Below are the code and all the weights of a small trained network. Each question names an input and a class and asks about switching units off, where a switched-off unit gives its printed mean instead of its output.

import numpy as np


def w(rows, s, z=0):
    codes = np.array(rows[::2]) - 128.0
    scale = np.full(codes.shape[1], s)
    scale[-1] = z or s
    return codes * scale


def norm(h):
    return h / np.sqrt((h * h).mean(-1, keepdims=True) + 1e-5)


def f(y):
    return y / 2 * (1 + np.tanh(0.7978845608 * (y + 0.044715 * y**3)))


def log_softmax(a):
    a = a - a.max(-1, keepdims=True)
    return a - np.log(np.exp(a).sum(-1, keepdims=True))


def net(x, mask):
    res = np.array(x, float).reshape(1, 5) / 4 @ E
    u = 0
    for l in range(2):
        y = f(norm(res) @ A[l][:, :-1].T + A[l][:, -1])
        res = res + np.where(mask[u : u + 8], y, B[l][:, -1]) @ B[l][:, :-1]
        u += 8
    return log_softmax(norm(res)[-1] @ U[:, :-1].T + U[:, -1])


A, B = {}, {}
E = w([
[204,110,147,76],'x0',
[120,140,207,134],'x1',
[126,127,128,126],'x2',
[129,129,127,131],'x3',
[133,251,121,100],'x4',
],0.011)
A[0] = w([
[160,105,42,77,88],'L0N0',
[175,123,4,159,67],'L0N1',
[236,101,141,65,1],'L0N2',
[148,118,54,123,42],'L0N3',
[90,139,54,177,63],'L0N4',
[163,138,244,172,72],'L0N5',
[150,79,133,117,102],'L0N6',
[173,172,128,68,71],'L0N7',
],0.013,0.007)
B[0] = w([
[89,104,166,50,227],'L0N0',
[50,121,156,66,250],'L0N1',
[207,105,249,94,216],'L0N2',
[33,145,115,115,151],'L0N3',
[142,139,225,151,201],'L0N4',
[7,87,88,9,252],'L0N5',
[160,115,154,158,175],'L0N6',
[159,160,128,179,209],'L0N7',
],0.011,0.0036)
A[1] = w([
[116,104,118,144,67],'L1N0',
[164,47,112,178,65],'L1N1',
[127,13,147,125,143],'L1N2',
[107,120,22,72,85],'L1N3',
[159,202,67,167,78],'L1N4',
[154,218,139,79,139],'L1N5',
[54,106,98,35,2],'L1N6',
[20,142,90,253,112],'L1N7',
],0.013,0.0041)
B[1] = w([
[123,205,161,110,123],'L1N0',
[122,227,116,193,162],'L1N1',
[87,212,31,211,254],'L1N2',
[63,128,110,108,144],'L1N3',
[180,133,135,208,152],'L1N4',
[67,62,48,206,213],'L1N5',
[40,176,170,122,225],'L1N6',
[255,83,174,15,231],'L1N7',
],0.01,0.0071)
U = w([
[4,122,148,85,79],'0',
[144,146,71,241,248],'1',
[216,98,179,91,65],'2',
],0.017,0.0016)

Each question gives the input, the list of numbers given to net, and the class t.
The units are the neurons (one row each of A and B). Each row of codes is followed by its name. A weight is (code - 128) times the scale printed after its matrix; where a second scale follows, it is the last column's (A, B and U).
mask holds one flag per neuron, layer by layer. A switched-off neuron (its flag False) gives its mean, the last column of its row in B, instead of its output. The means were averaged over made-up inputs and are rounded, as every weight is.
A unit's drop is (log p(t) with every unit on - log p(t) with that unit switched off) / (log p(t) with every unit on - log p(t) with every unit switched off).
The circuit of an input: a set's keep is (log p(t) with only the set's units on - log p(t) with every unit switched off) / (log p(t) with every unit on - log p(t) with every unit switched off). Starting from the 12 units with the biggest drops (on a tie, the unit counted first), units are removed one at a time, each time the one whose removal leaves the highest keep (on an exact tie, the one counted first), for as long as the keep stays at least 0.8.
units of the circuit, in order: the units of the circuit, biggest drop first
unit that matters most: the unit with the biggest drop
top k neurons: the k neurons with the biggest drops, biggest first
k most important neurons of layer l: the k neurons of layer l with the biggest drops, biggest first
drop of u: that unit's drop, to one decimal
input [-5,-4,7,-7,3], class 2: units of the circuit, in order => (L1N7, L0N5)
input [5,-1,-1,-5,4], class 2: top 2 neurons => (L0N2, L1N2)
input [-8,2,3,-5,-6], class 2: unit that matters most => L1N7
input [7,8,-4,3,-3], class 0: top 3 neurons => (L0N5, L1N7, L1N2)
input [-7,-1,8,2,-6], class 2: top 3 neurons => (L1N7, L0N2, L1N5)
input [5,3,8,-7,-6], class 1: top 2 neurons => (L1N2, L1N7)
input [-5,-3,8,3,-5], class 1: 3 most important neurons of layer 0 => (L0N5, L0N7, L0N3)
input [-5,-2,5,-4,-5], class 1: top 4 neurons => (L1N2, L1N1, L0N3, L0N7)
input [-6,1,2,3,-7], class 1: 2 most important neurons of layer 1 => (L1N2, L1N1)
input [7,1,-1,3,7], class 1: top 3 neurons => (L1N5, L1N7, L0N7)
input [0,6,4,-8,7], class 1: top 3 neurons => (L0N1, L0N0, L1N5)
input [-8,-1,-3,-2,7], class 2: top 2 neurons => (L1N7, L1N2)
input [7,-8,4,5,0], class 0: 2 most important neurons of layer 0 => (L0N1, L0N3)
input [2,-1,-3,2,1], class 2: units of the circuit, in order => (L0N2)
input [6,6,-6,-3,-6], class 0: 2 most important neurons of layer 0 => (L0N5, L0N7)
input [-5,-4,5,1,7], class 1: top 2 neurons => (L0N5, L1N5)
input [-8,4,-5,-2,-8], class 1: top 3 neurons => (L1N2, L1N1, L0N3)
input [-1,5,8,4,6], class 1: 2 most important neurons of layer 0 => (L0N1, L0N0)
input [-6,-4,2,-1,8], class 1: drop of L0N5 => 0.2
input [-8,3,6,-5,-3], class 2: drop of L1N7 => 0.6
